Below is a small trained network, with its code and all its weights. Each question gives an input and a class and asks what happens when units are switched off, that is, made to give their printed mean instead of their output.

import numpy as np


def w(rows, s, z=0):
    codes = np.array(rows[::2]) - 128.0
    scale = np.full(codes.shape[1], s)
    scale[-1] = z or s
    return codes * scale


def f(y):
    return np.maximum(y, 0)


def log_softmax(a):
    a = a - a.max(-1, keepdims=True)
    return a - np.log(np.exp(a).sum(-1, keepdims=True))


def net(x, mask):
    res = np.array(x, float).reshape(1, 8) / 4 @ E
    y = f(res @ A[0][:, :-1].T + A[0][:, -1])
    res = res + np.where(mask, y, B[0][:, -1]) @ B[0][:, :-1]
    return log_softmax(res[-1] @ U[:, :-1].T + U[:, -1])


A, B = {}, {}
E = w([
[125,123,135,126,128,134,126,133,129],'x0',
[64,32,25,51,141,42,30,126,184],'x1',
[215,220,192,72,71,63,63,130,206],'x2',
[104,197,102,118,230,100,202,71,190],'x3',
[120,136,124,127,126,121,124,129,131],'x4',
[232,73,93,165,182,77,177,214,147],'x5',
[123,136,34,174,41,223,167,147,253],'x6',
[130,130,117,123,126,128,130,128,125],'x7',
],0.0061)
A[0] = w([
[59,172,172,99,93,187,92,51,89,119],'n1',
[64,77,90,182,171,170,166,121,47,23],'n2',
[171,195,200,196,127,190,204,117,69,115],'n3',
[49,182,168,88,96,184,99,42,80,113],'n4',
[128,122,195,82,203,61,111,109,17,11],'n5',
[213,103,114,159,158,99,170,208,127,171],'n6',
[204,216,167,105,89,64,89,118,179,39],'n7',
[172,69,169,143,1,178,54,207,59,185],'n8',
[134,114,189,101,211,68,114,111,37,2],'n9',
[57,69,91,179,169,164,171,114,52,13],'n10',
[131,140,177,105,187,78,138,127,46,69],'n11',
[205,218,179,84,97,72,80,102,181,6],'n12',
[115,131,65,177,79,210,193,160,243,29],'n13',
[60,88,94,177,184,160,170,110,60,38],'n14',
[247,81,116,158,197,97,165,227,122,124],'n15',
[169,100,148,131,28,142,56,161,101,131],'n16',
[180,194,204,208,121,184,181,128,82,81],'n17',
[186,194,189,185,116,191,181,131,92,39],'n18',
[121,200,117,120,206,109,175,49,214,190],'n19',
],0.0058,0.0037)
B[0] = w([
[56,131,160,186,60,56,184,112,163,209],'n1',
[166,111,181,73,91,175,155,201,181,200],'n2',
[89,59,52,87,178,63,49,141,164,238],'n3',
[64,124,158,185,72,68,179,112,160,215],'n4',
[212,189,37,173,50,184,57,89,167,221],'n5',
[60,140,169,175,84,78,160,99,131,226],'n6',
[146,89,190,76,100,192,156,189,151,205],'n7',
[139,168,109,103,250,123,196,69,21,254],'n8',
[204,187,47,170,52,187,67,84,163,207],'n9',
[182,94,204,61,69,197,152,219,191,200],'n10',
[187,181,65,174,80,176,75,109,132,203],'n11',
[160,73,209,68,78,194,159,213,179,205],'n12',
[219,209,48,179,75,182,48,64,108,202],'n13',
[168,115,192,74,96,189,151,193,163,200],'n14',
[25,143,182,196,40,49,198,88,160,243],'n15',
[143,147,121,100,204,134,190,112,64,202],'n16',
[91,67,63,78,169,85,61,130,172,224],'n17',
[93,56,55,79,156,89,53,131,177,204],'n18',
[146,141,131,96,240,146,201,107,3,237],'n19',
],0.0059,0.0061)
U = w([
[234,210,42,211,48,208,53,71,145,62],'0',
[163,90,228,35,80,206,166,255,178,77],'1',
[103,130,128,143,150,105,128,119,110,254],'2',
[63,34,33,44,179,40,27,123,176,86],'3',
[35,149,183,233,50,40,200,80,144,72],'4',
[121,136,135,140,169,134,126,125,101,208],'5',
[155,177,123,96,253,153,212,66,10,108],'6',
],0.0071,0.0085)

Each question gives the input, the list of numbers given to net, and the class t.
The units are the neurons (one row each of A and B). Each row of codes is followed by its name. A weight is (code - 128) times the scale printed after its matrix; where a second scale follows, it is the last column's (A, B and U).
mask holds one flag per neuron, in row order. A switched-off neuron (its flag False) gives its mean, the last column of its row in B, instead of its output. The means were averaged over made-up inputs and are rounded, as every weight is.
A unit's drop is (log p(t) with every unit on - log p(t) with that unit switched off) / (log p(t) with every unit on - log p(t) with every unit switched off).
The circuit of an input: a set's keep is (log p(t) with only the set's units on - log p(t) with every unit switched off) / (log p(t) with every unit on - log p(t) with every unit switched off). Starting from the 12 units with the biggest drops (on a tie, the unit counted first), units are removed one at a time, each time the one whose removal leaves the highest keep (on an exact tie, the one counted first), for as long as the keep stays at least 0.8.
circuit, biggest first: the units of the circuit, biggest drop first
most important unit: the unit with the biggest drop
k most important neurons: the k neurons with the biggest drops, biggest first
input [0,-4,0,-7,-8,-8,3,2], class 4: circuit, biggest first -> n1
input [-8,6,1,-7,-1,-7,-3,1], class 4: circuit, biggest first -> n1; n4
input [7,4,-3,3,3,7,-6,-1], class 4: circuit, biggest first -> n15; n6
input [-5,-1,4,-5,5,7,-5,-3], class 4: 3 most important neurons -> n15; n6; n19
input [-5,8,-6,-5,-3,4,4,-8], class 2: circuit, biggest first -> n3; n17
input [6,-1,-8,0,0,3,6,-3], class 1: 4 most important neurons -> n10; n2; n14; n5
input [2,-3,-1,-7,4,5,-8,7], class 0: 4 most important neurons -> n5; n9; n11; n19
input [0,-4,-8,-1,3,5,-5,-7], class 1: 3 most important neurons -> n10; n2; n14
input [2,-1,-7,6,4,0,-3,-4], class 1: circuit, biggest first -> n10; n14
input [-3,6,8,0,0,2,-8,-7], class 0: 3 most important neurons -> n5; n9; n11
input [7,4,1,-8,-7,-1,5,-5], class 6: 2 most important neurons -> n8; n16
input [4,5,5,5,3,-5,1,-1], class 1: circuit, biggest first -> n12; n7
input [-2,2,-8,-8,-1,6,3,1], class 1: 3 most important neurons -> n10; n2; n14
input [5,-8,-8,2,-7,5,4,1], class 1: most important unit -> n10
input [-6,6,6,4,8,-5,6,3], class 5: 4 most important neurons -> n19; n5; n9; n10
input [-2,3,7,4,5,-6,-5,7], class 1: 2 most important neurons -> n12; n7
input [3,7,3,8,-5,1,3,3], class 6: circuit, biggest first -> n19; n3
input [4,-7,-2,-7,-3,-5,-4,6], class 3: circuit, biggest first -> n3; n17
input [3,4,-6,8,0,-1,0,6], class 6: 2 most important neurons -> n19; n12
input [-4,-6,0,-8,3,7,3,1], class 6: circuit, biggest first -> n8
input [-3,0,-8,5,5,-8,0,3], class 1: 4 most important neurons -> n10; n14; n2; n15
